Here is a tiny trained network, its code and every weight. The questions are about switching its units off for an input and a class, where a switched-off unit gives its printed mean instead of its output.

import numpy as np


def w(rows, s, z=0):
    codes = np.array(rows[::2]) - 128.0
    scale = np.full(codes.shape[1], s)
    scale[-1] = z or s
    return codes * scale


def f(y):
    return np.maximum(y, 0)


def log_softmax(a):
    a = a - a.max(-1, keepdims=True)
    return a - np.log(np.exp(a).sum(-1, keepdims=True))


def net(x, mask):
    res = np.array(x, float).reshape(1, 8) / 4 @ E
    y = f(res @ A[0][:, :-1].T + A[0][:, -1])
    res = res + np.where(mask, y, B[0][:, -1]) @ B[0][:, :-1]
    return log_softmax(res[-1] @ U[:, :-1].T + U[:, -1])


A, B = {}, {}
E = w([
[58,108,118,208,130,162,135,39,69,169,134],'x0',
[45,170,110,69,48,193,205,135,156,90,130],'x1',
[198,140,100,209,124,227,133,176,127,110,107],'x2',
[127,127,128,129,128,126,128,126,128,128,129],'x3',
[162,137,117,161,105,103,205,115,216,255,128],'x4',
[129,129,127,127,127,128,128,127,127,129,128],'x5',
[153,61,179,137,20,131,87,95,160,113,128],'x6',
[76,117,138,95,133,187,51,207,123,210,76],'x7',
],0.0087)
A[0] = w([
[119,151,100,113,208,126,185,137,104,152,107,96],'n0',
[102,125,119,94,113,121,136,120,125,133,147,81],'n1',
[134,130,97,115,144,142,119,115,111,118,138,83],'n2',
[150,136,107,146,117,141,147,125,161,153,117,67],'n3',
[65,120,106,206,124,158,142,57,69,167,132,40],'n4',
[205,143,109,166,141,79,218,69,134,29,141,31],'n5',
[89,127,127,117,151,110,72,131,120,58,138,55],'n6',
[143,133,120,172,131,186,123,109,106,132,120,122],'n7',
[115,153,104,138,195,135,147,162,113,127,142,84],'n8',
[124,142,116,121,124,161,76,152,129,167,130,86],'n9',
[116,181,127,126,197,137,164,138,115,122,124,91],'n10',
[88,112,116,108,128,176,68,214,125,212,110,8],'n11',
[134,126,130,143,93,112,91,111,151,127,130,73],'n12',
[181,135,118,90,131,104,162,165,159,87,137,72],'n13',
[128,134,121,118,149,161,59,129,58,15,119,12],'n14',
[124,140,108,106,118,97,137,111,138,176,128,55],'n15',
[223,113,119,178,186,80,56,123,109,160,125,50],'n16',
[84,127,114,72,146,75,126,107,113,159,141,81],'n17',
[111,139,145,99,127,156,68,151,145,170,105,53],'n18',
[138,150,101,119,179,134,161,154,119,142,121,101],'n19',
[168,103,127,145,172,94,69,120,104,151,130,40],'n20',
[212,154,122,75,132,100,111,227,187,91,117,43],'n21',
[220,143,102,201,134,233,148,186,131,99,131,21],'n22',
[183,141,120,147,119,110,196,130,197,248,128,1],'n23',
[89,125,142,87,134,37,106,91,136,138,132,47],'n24',
[170,79,151,136,10,134,62,92,149,120,116,54],'n25',
[95,129,128,187,135,150,116,75,107,134,130,50],'n26',
[71,154,102,93,62,205,215,148,146,92,126,6],'n27',
[135,112,117,125,74,128,106,115,149,132,125,82],'n28',
],0.016,0.0062)
B[0] = w([
[169,126,125,160,116,141,96,160,134,107,172,199],'n0',
[132,152,129,134,134,139,119,125,132,145,91,149],'n1',
[130,124,115,138,118,124,135,137,135,127,144,142],'n2',
[117,106,124,140,119,124,151,146,120,148,109,163],'n3',
[139,82,127,7,140,131,129,117,136,110,161,211],'n4',
[59,100,129,208,157,98,81,47,138,128,151,243],'n5',
[126,101,133,143,113,121,187,148,117,166,121,186],'n6',
[137,120,131,87,110,114,99,130,124,144,97,179],'n7',
[167,130,125,155,127,130,93,162,118,113,155,181],'n8',
[103,112,126,148,157,104,104,118,148,131,137,169],'n9',
[165,118,130,162,111,145,97,152,134,103,159,186],'n10',
[78,106,127,182,142,98,109,42,131,114,152,211],'n11',
[153,129,114,144,133,123,119,146,138,123,140,152],'n12',
[131,103,124,57,136,132,119,105,130,115,148,191],'n13',
[111,87,127,164,118,122,240,168,125,166,134,228],'n14',
[123,113,131,125,114,124,139,141,119,154,100,158],'n15',
[109,237,129,115,162,154,168,126,133,91,118,239],'n16',
[146,129,135,122,101,112,90,140,126,155,65,178],'n17',
[107,110,129,152,139,116,118,66,128,123,146,174],'n18',
[161,121,124,159,110,132,110,161,140,118,149,178],'n19',
[112,196,137,115,135,160,152,117,138,110,113,189],'n20',
[139,87,124,1,135,143,114,123,122,118,160,231],'n21',
[146,134,136,126,74,104,74,128,124,185,20,227],'n22',
[110,82,133,156,119,127,245,170,108,152,135,248],'n23',
[141,141,123,126,92,127,81,120,125,158,47,188],'n24',
[189,122,119,183,123,138,79,191,126,100,181,219],'n25',
[129,107,122,57,137,137,119,122,122,120,153,175],'n26',
[118,255,135,122,174,157,170,129,129,95,106,218],'n27',
[152,140,125,145,115,135,116,146,126,121,150,158],'n28',
],0.028,0.017)
U = w([
[112,82,123,127,111,102,198,143,111,169,146,74],'0',
[119,225,130,97,167,149,127,97,146,86,121,99],'1',
[82,94,117,148,149,60,68,29,151,120,165,104],'2',
[145,76,109,3,132,113,90,90,135,116,168,129],'3',
[157,129,125,100,67,84,55,106,129,177,53,253],'4',
[206,123,99,153,108,125,64,159,139,83,203,119],'5',
],0.0061,0.0044)

Each question gives the input, the list of numbers given to net, and the class t.
The units are the neurons (one row each of A and B). Each row of codes is followed by its name. A weight is (code - 128) times the scale printed after its matrix; where a second scale follows, it is the last column's (A, B and U).
mask holds one flag per neuron, in row order. A switched-off neuron (its flag False) gives its mean, the last column of its row in B, instead of its output. The means were averaged over made-up inputs and are rounded, as every weight is.
A unit's drop is (log p(t) with every unit on - log p(t) with that unit switched off) / (log p(t) with every unit on - log p(t) with every unit switched off).
The circuit of an input: a set's keep is (log p(t) with only the set's units on - log p(t) with every unit switched off) / (log p(t) with every unit on - log p(t) with every unit switched off). Starting from the 12 units with the biggest drops (on a tie, the unit counted first), units are removed one at a time, each time the one whose removal leaves the highest keep (on an exact tie, the one counted first), for as long as the keep stays at least 0.8.
units of the circuit, in order: the units of the circuit, biggest drop first
top k neurons: the k neurons with the biggest drops, biggest first
drop when u is switched off: that unit's drop, to one decimal
input [-7,-4,-3,-8,-7,-7,0,6], class 0: units of the circuit, in order -> [n14]
input [1,-6,-2,-4,-6,-2,-2,-6], class 0: top 4 neurons -> [n14; n27; n6; n11]
input [8,-7,0,6,-1,-8,5,3], class 3: top 3 neurons -> [n4; n27; n26]
input [-3,-5,1,6,-5,5,-7,3], class 5: top 3 neurons -> [n23; n8; n27]
input [1,-2,4,-2,0,-4,-7,-6], class 5: top 3 neurons -> [n0; n10; n11]
input [8,7,3,-5,-5,-4,0,6], class 3: top 4 neurons -> [n4; n16; n26; n7]
input [8,0,5,0,0,-2,-7,-8], class 2: top 3 neurons -> [n5; n21; n13]
input [-5,-8,-6,4,7,5,1,4], class 1: top 3 neurons -> [n16; n20; n14]
input [7,1,2,2,-2,-1,-6,2], class 3: top 3 neurons -> [n4; n25; n26]
input [-8,-1,6,5,0,-6,2,-5], class 3: top 2 neurons -> [n21; n13]
input [-4,-6,8,-3,5,-8,8,0], class 4: top 2 neurons -> [n22; n0]
input [6,3,7,8,-4,3,-7,-6], class 4: top 3 neurons -> [n22; n25; n7]
input [-6,-2,-7,7,0,3,3,0], class 4: top 3 neurons -> [n24; n4; n17]
input [1,-1,-4,-8,2,3,6,-4], class 5: units of the circuit, in order -> [n25]
input [2,7,8,0,-8,-1,-4,-3], class 0: top 2 neurons -> [n14; n16]
input [-6,-6,7,-8,2,-6,-7,3], class 4: top 4 neurons -> [n22; n25; n27; n4]
input [-8,7,6,8,-7,1,-5,4], class 3: top 4 neurons -> [n21; n23; n13; n16]
input [-2,-2,7,-4,3,-1,-3,7], class 2: drop when n11 is switched off -> 3.6
input [8,-7,-7,-8,-4,4,-4,0], class 3: drop when n16 is switched off -> -0.1
input [2,-2,4,-6,2,3,-4,7], class 2: units of the circuit, in order -> [n11]
input [-4,7,8,6,5,5,3,4], class 4: drop when n3 is switched off -> 0.2
input [-6,-7,8,5,6,-5,-5,1], class 4: drop when n22 is switched off -> 8.2
